Here is a tiny trained network, its code and every weight. The questions are about switching its units off for an input and a class, where a switched-off unit gives its printed mean instead of its output.

import numpy as np


def w(rows, s, z=0):
    codes = np.array(rows[::2]) - 128.0
    scale = np.full(codes.shape[1], s)
    scale[-1] = z or s
    return codes * scale


def norm(h):
    return h / np.sqrt((h * h).mean(-1, keepdims=True) + 1e-5)


def f(y):
    return y / 2 * (1 + np.tanh(0.7978845608 * (y + 0.044715 * y**3)))


def log_softmax(a):
    a = a - a.max(-1, keepdims=True)
    return a - np.log(np.exp(a).sum(-1, keepdims=True))


def net(x, mask):
    res = np.array(x, float).reshape(1, 2) / 4 @ E
    u = 0
    for l in range(3):
        y = f(norm(res) @ A[l][:, :-1].T + A[l][:, -1])
        res = res + np.where(mask[u : u + 8], y, B[l][:, -1]) @ B[l][:, :-1]
        u += 8
    return log_softmax(norm(res)[-1] @ U[:, :-1].T + U[:, -1])


A, B = {}, {}
E = w([
[252,179,155,101,30,168,138,146,147,111,110],'x0',
[164,164,23,126,124,181,143,105,68,186,175],'x1',
],0.0044)
A[0] = w([
[127,82,95,197,158,133,210,49,88,162,168,8],'L0N0',
[65,136,46,183,209,60,119,121,126,148,122,139],'L0N1',
[132,152,181,107,171,163,105,150,163,137,209,82],'L0N2',
[141,173,254,170,73,177,135,168,171,77,99,84],'L0N3',
[125,193,43,103,131,174,165,129,45,200,124,99],'L0N4',
[145,143,36,116,79,177,149,96,80,232,185,75],'L0N5',
[177,163,110,103,14,201,151,162,148,131,131,64],'L0N6',
[133,114,96,101,111,182,95,165,94,103,122,87],'L0N7',
],0.0036,0.0016)
B[0] = w([
[142,164,194,59,86,114,83,194,105,35,61,154],'L0N0',
[134,252,48,138,107,76,41,141,193,134,179,222],'L0N1',
[156,128,124,133,165,138,122,92,88,49,114,119],'L0N2',
[101,117,96,48,130,98,124,137,66,128,48,229],'L0N3',
[166,85,218,51,197,167,99,180,137,169,155,233],'L0N4',
[78,103,199,199,189,232,101,140,181,118,78,254],'L0N5',
[85,177,134,199,148,64,163,22,137,124,185,239],'L0N6',
[133,159,130,181,126,157,154,170,115,80,199,131],'L0N7',
],0.0034,0.0037)
A[1] = w([
[114,81,147,121,90,119,122,165,158,98,59,96],'L1N0',
[158,136,158,143,121,182,197,172,114,159,118,84],'L1N1',
[102,113,96,58,153,171,66,194,54,164,129,94],'L1N2',
[103,53,91,129,104,139,107,133,145,141,124,10],'L1N3',
[178,117,151,90,69,132,138,175,120,139,123,119],'L1N4',
[146,190,116,129,57,69,161,82,122,119,135,79],'L1N5',
[85,78,127,253,153,166,113,138,162,97,165,172],'L1N6',
[204,116,113,113,104,79,170,84,118,109,120,85],'L1N7',
],0.0054,0.0013)
B[1] = w([
[133,115,156,97,179,227,180,92,102,217,231,233],'L1N0',
[98,123,107,92,54,66,32,87,70,116,160,203],'L1N1',
[137,45,155,117,69,118,192,174,144,45,72,218],'L1N2',
[119,160,180,66,118,128,122,198,160,106,51,96],'L1N3',
[85,152,41,156,170,48,72,133,87,139,197,181],'L1N4',
[120,100,20,173,142,129,125,246,191,83,44,218],'L1N5',
[140,253,63,179,16,128,137,116,170,88,128,252],'L1N6',
[111,96,73,197,167,161,164,180,124,89,128,186],'L1N7',
],0.004,0.0023)
A[2] = w([
[180,126,74,82,82,181,138,178,90,103,102,226],'L2N0',
[223,169,221,149,96,136,127,20,85,148,148,144],'L2N1',
[44,151,102,134,138,15,91,162,157,108,102,108],'L2N2',
[140,108,54,144,163,110,86,165,60,76,152,169],'L2N3',
[105,2,248,78,160,112,156,95,109,174,148,13],'L2N4',
[140,35,142,85,185,70,167,203,134,95,107,132],'L2N5',
[96,97,63,133,142,182,124,162,81,155,86,84],'L2N6',
[96,130,132,105,116,112,79,109,104,49,130,130],'L2N7',
],0.0045,0.0011)
B[2] = w([
[68,103,159,172,213,74,151,142,197,126,132,192],'L2N0',
[116,138,95,111,194,76,219,33,86,233,150,202],'L2N1',
[175,130,73,73,85,92,121,150,24,201,188,254],'L2N2',
[162,84,208,115,38,130,181,85,143,102,73,173],'L2N3',
[253,88,88,162,23,249,141,157,107,66,72,194],'L2N4',
[82,145,127,102,141,177,74,18,66,152,152,194],'L2N5',
[184,171,216,129,139,121,90,128,178,111,122,147],'L2N6',
[178,119,94,185,105,94,155,124,108,157,141,148],'L2N7',
],0.0043,0.0041)
U = w([
[74,143,35,66,87,15,69,186,69,205,217,135],'0',
[53,90,190,55,197,77,129,35,104,96,97,122],'1',
[198,63,137,77,63,247,109,93,70,93,103,130],'2',
[163,198,108,163,182,162,172,16,127,230,230,126],'3',
[158,110,76,190,121,57,184,178,201,51,71,138],'4',
[121,106,136,62,116,120,146,137,208,185,143,5],'5',
[63,154,193,111,201,210,54,221,247,88,127,132],'6',
],0.012,0.019)

Each question gives the input, the list of numbers given to net, and the class t.
The units are the neurons (one row each of A and B). Each row of codes is followed by its name. A weight is (code - 128) times the scale printed after its matrix; where a second scale follows, it is the last column's (A, B and U).
mask holds one flag per neuron, layer by layer. A switched-off neuron (its flag False) gives its mean, the last column of its row in B, instead of its output. The means were averaged over made-up inputs and are rounded, as every weight is.
A unit's drop is (log p(t) with every unit on - log p(t) with that unit switched off) / (log p(t) with every unit on - log p(t) with every unit switched off).
The circuit of an input: a set's keep is (log p(t) with only the set's units on - log p(t) with every unit switched off) / (log p(t) with every unit on - log p(t) with every unit switched off). Starting from the 12 units with the biggest drops (on a tie, the unit counted first), units are removed one at a time, each time the one whose removal leaves the highest keep (on an exact tie, the one counted first), for as long as the keep stays at least 0.8.
circuit, biggest first: the units of the circuit, biggest drop first
top k neurons: the k neurons with the biggest drops, biggest first
k most important neurons of layer l: the k neurons of layer l with the biggest drops, biggest first
drop when u is switched off: that unit's drop, to one decimal
input [0,1], class 6: circuit, biggest first : L0N5
input [3,1], class 4: circuit, biggest first : L1N5; L0N6
input [-2,-4], class 2: circuit, biggest first : L2N4; L1N5
input [6,-6], class 1: top 4 neurons : L0N5; L0N4; L0N1; L1N0
input [-6,6], class 6: 2 most important neurons of layer 1 : L1N1; L1N4
input [5,-8], class 2: top 2 neurons : L2N4; L1N0
input [8,4], class 3: 2 most important neurons of layer 2 : L2N1; L2N4
input [-4,-7], class 0: 2 most important neurons of layer 0 : L0N4; L0N0
input [5,2], class 4: 2 most important neurons of layer 1 : L1N5; L1N0
input [6,-4], class 4: 3 most important neurons of layer 0 : L0N4; L0N5; L0N6
input [0,4], class 6: 2 most important neurons of layer 0 : L0N5; L0N4
input [7,-7], class 1: top 3 neurons : L0N5; L0N4; L0N1
input [5,-7], class 2: top 3 neurons : L1N0; L2N4; L0N1
input [6,-5], class 1: top neuron : L1N6
input [0,7], class 6: top 2 neurons : L0N5; L0N4
input [0,-7], class 2: drop when L2N4 is switched off : 0.5
input [1,-7], class 2: drop when L2N4 is switched off : 0.5
input [-8,-8], class 0: drop when L2N2 is switched off : 0.2
input [2,-8], class 2: drop when L2N4 is switched off : 0.6
input [2,-2], class 1: 2 most important neurons of layer 2 : L2N5; L2N4
input [0,8], class 6: most important neuron of layer 1 : L1N2
